Below is a small trained network, with its code and all its weights. Each question gives an input and a target symbol and asks what happens when units are switched off, that is, made to give their printed mean instead of their output.

import numpy as np


def w(rows, s, z=0):
    codes = np.array(rows[::2]) - 128.0
    scale = np.full(codes.shape[1], s)
    scale[-1] = z or s
    return codes * scale


def f(y):
    return np.maximum(y, 0)


def softmax(a):
    e = np.exp(a - a.max(-1, keepdims=True))
    return e / e.sum(-1, keepdims=True)


def log_softmax(a):
    a = a - a.max(-1, keepdims=True)
    return a - np.log(np.exp(a).sum(-1, keepdims=True))


def net(x, mask):
    ids = ['αγεηθμξπσφω'.index(c) for c in x.split()]
    T = len(ids)
    res = E[ids] + P[:T]
    q, k, v = (res @ M[0].T for M in (Q, K, V))
    z = softmax(np.where(np.tri(T) > 0, q @ k.T / 2**0.5, -1e9)) @ v
    res = res + np.where(mask[0], z, O[0][:, -1]) @ O[0][:, :-1]
    y = f(res @ A[0][:, :-1].T + A[0][:, -1])
    res = res + np.where(mask[1:9], y, B[0][:, -1]) @ B[0][:, :-1]
    return log_softmax(res[-1] @ U[:, :-1].T + U[:, -1])


Q, K, V, O, A, B = {}, {}, {}, {}, {}, {}
E = w([
[116,179,59,43,128],'α',
[205,105,201,89,166],'γ',
[113,185,163,148,70],'ε',
[185,184,67,202,82],'η',
[175,111,249,148,140],'θ',
[123,183,101,105,105],'μ',
[158,125,178,100,148],'ξ',
[173,117,142,54,148],'π',
[159,153,178,135,130],'σ',
[151,145,139,71,144],'φ',
[142,149,71,30,128],'ω',
],0.015)
P = w([
[175,200,179,150,2],'0',
[110,165,159,38,137],'1',
[137,157,164,44,131],'2',
[132,158,155,40,129],'3',
[131,148,150,27,107],'4',
[153,143,187,70,163],'5',
],0.0059)
Q[0] = w([
[109,53,39,239,147],'head 1',
[1,49,128,156,166],'head 1',
],0.036)
K[0] = w([
[51,147,156,130,229],'head 1',
[4,98,181,29,115],'head 1',
],0.029)
V[0] = w([
[234,19,234,99,182],'head 1',
[186,128,6,19,209],'head 1',
],0.02)
O[0] = w([
[254,94,129,123,176,66],'head 1',
[111,202,109,169,214,1],'head 1',
],0.018,0.0074)
A[0] = w([
[183,66,79,159,113,45],'neuron 1',
[165,158,55,252,67,109],'neuron 2',
[97,107,227,126,164,195],'neuron 3',
[191,191,188,78,116,254],'neuron 4',
[150,111,64,212,219,117],'neuron 5',
[51,66,135,158,101,90],'neuron 6',
[102,164,119,165,178,52],'neuron 7',
[89,36,108,137,89,93],'neuron 8',
],0.012,0.0053)
B[0] = w([
[60,70,154,188,151,239],'neuron 1',
[76,139,165,94,134,140],'neuron 2',
[105,150,93,119,111,159],'neuron 3',
[132,185,49,70,126,237],'neuron 4',
[111,126,254,144,117,172],'neuron 5',
[153,70,123,76,192,250],'neuron 6',
[180,101,94,164,119,179],'neuron 7',
[140,191,155,196,100,231],'neuron 8',
],0.02,0.025)
U = w([
[2,152,144,36,145,201],'α',
[183,79,68,19,143,245],'γ',
[171,87,146,94,218,113],'ε',
[111,135,136,86,146,40],'η',
[101,176,66,137,208,76],'θ',
[66,206,85,109,43,188],'μ',
[164,242,83,30,137,124],'ξ',
[114,86,113,133,144,4],'π',
[89,184,153,149,171,104],'σ',
[182,95,173,68,106,91],'φ',
[174,203,166,54,188,96],'ω',
],0.0052,0.003)

Each question gives the input, a string of symbols that net reads in full, and the target symbol t.
The units are the heads (2 rows each of Q, K, V and O) and the neurons (one row each of A and B). Each row of codes is followed by its name. A weight is (code - 128) times the scale printed after its matrix; where a second scale follows, it is the last column's (O, A, B and U).
mask holds one flag per unit, heads first, then neurons. A switched-off unit (its flag False) gives its mean, the last column of its rows in O or B, instead of its output. The means were averaged over made-up inputs and are rounded, as every weight is.
A unit's drop is (log p(t) with every unit on - log p(t) with that unit switched off) / (log p(t) with every unit on - log p(t) with every unit switched off).
The circuit of an input: a set's keep is (log p(t) with only the set's units on - log p(t) with every unit switched off) / (log p(t) with every unit on - log p(t) with every unit switched off). Starting from all 9 units, units are removed one at a time, each time the one whose removal leaves the highest keep (on an exact tie, the one counted first), for as long as the keep stays at least 0.8.
units of the circuit, in order: the units of the circuit, biggest drop first
most important unit: the unit with the biggest drop
k most important neurons: the k neurons with the biggest drops, biggest first
drop when u is switched off: that unit's drop, to one decimal
input θ ξ ε σ θ ξ, target π: units of the circuit, in order : (neuron 1; head 1; neuron 6)
input γ π θ ε μ σ, target ε: 2 most important neurons : (neuron 1; neuron 5)
input γ φ σ ξ ε, target ε: 3 most important neurons : (neuron 1; neuron 5; neuron 8)
input φ ω σ, target ξ: units of the circuit, in order : (neuron 1)
input α μ μ μ μ, target θ: units of the circuit, in order : (head 1; neuron 7)
input σ σ η, target α: units of the circuit, in order : (head 1; neuron 2)
input ε μ σ ξ, target φ: units of the circuit, in order : (neuron 6; head 1; neuron 8)
input ω σ ξ μ σ π, target σ: 2 most important neurons : (neuron 5; neuron 6)
input α α ξ ε μ ε, target θ: 2 most important neurons : (neuron 7; neuron 5)
input π μ μ σ σ, target ω: 2 most important neurons : (neuron 5; neuron 4)
input μ ξ γ, target α: 4 most important neurons : (neuron 6; neuron 7; neuron 4; neuron 3)
input ξ ξ π, target γ: units of the circuit, in order : (head 1; neuron 4)
input ε μ μ ω ε, target φ: 2 most important neurons : (neuron 6; neuron 8)
input γ σ μ θ ω, target ε: 3 most important neurons : (neuron 1; neuron 5; neuron 8)
input ξ σ α φ, target γ: 2 most important neurons : (neuron 8; neuron 4)
input σ π α, target μ: most important unit : neuron 6
input σ φ π φ σ, target μ: units of the circuit, in order : (neuron 6; head 1; neuron 8)
input μ μ φ α ξ, target α: 2 most important neurons : (neuron 6; neuron 7)
input ε γ φ γ μ π, target φ: 3 most important neurons : (neuron 6; neuron 8; neuron 4)
input ε γ σ, target φ: 4 most important neurons : (neuron 6; neuron 8; neuron 4; neuron 1)
input σ ε μ π θ, target μ: units of the circuit, in order : (neuron 6; head 1; neuron 8; neuron 4)
input μ σ ω γ, target α: drop when neuron 4 is switched off : 0.2
input α μ ξ σ, target θ: drop when neuron 7 is switched off : 1.0
input α σ ε μ π σ, target θ: drop when neuron 1 is switched off : 0.0
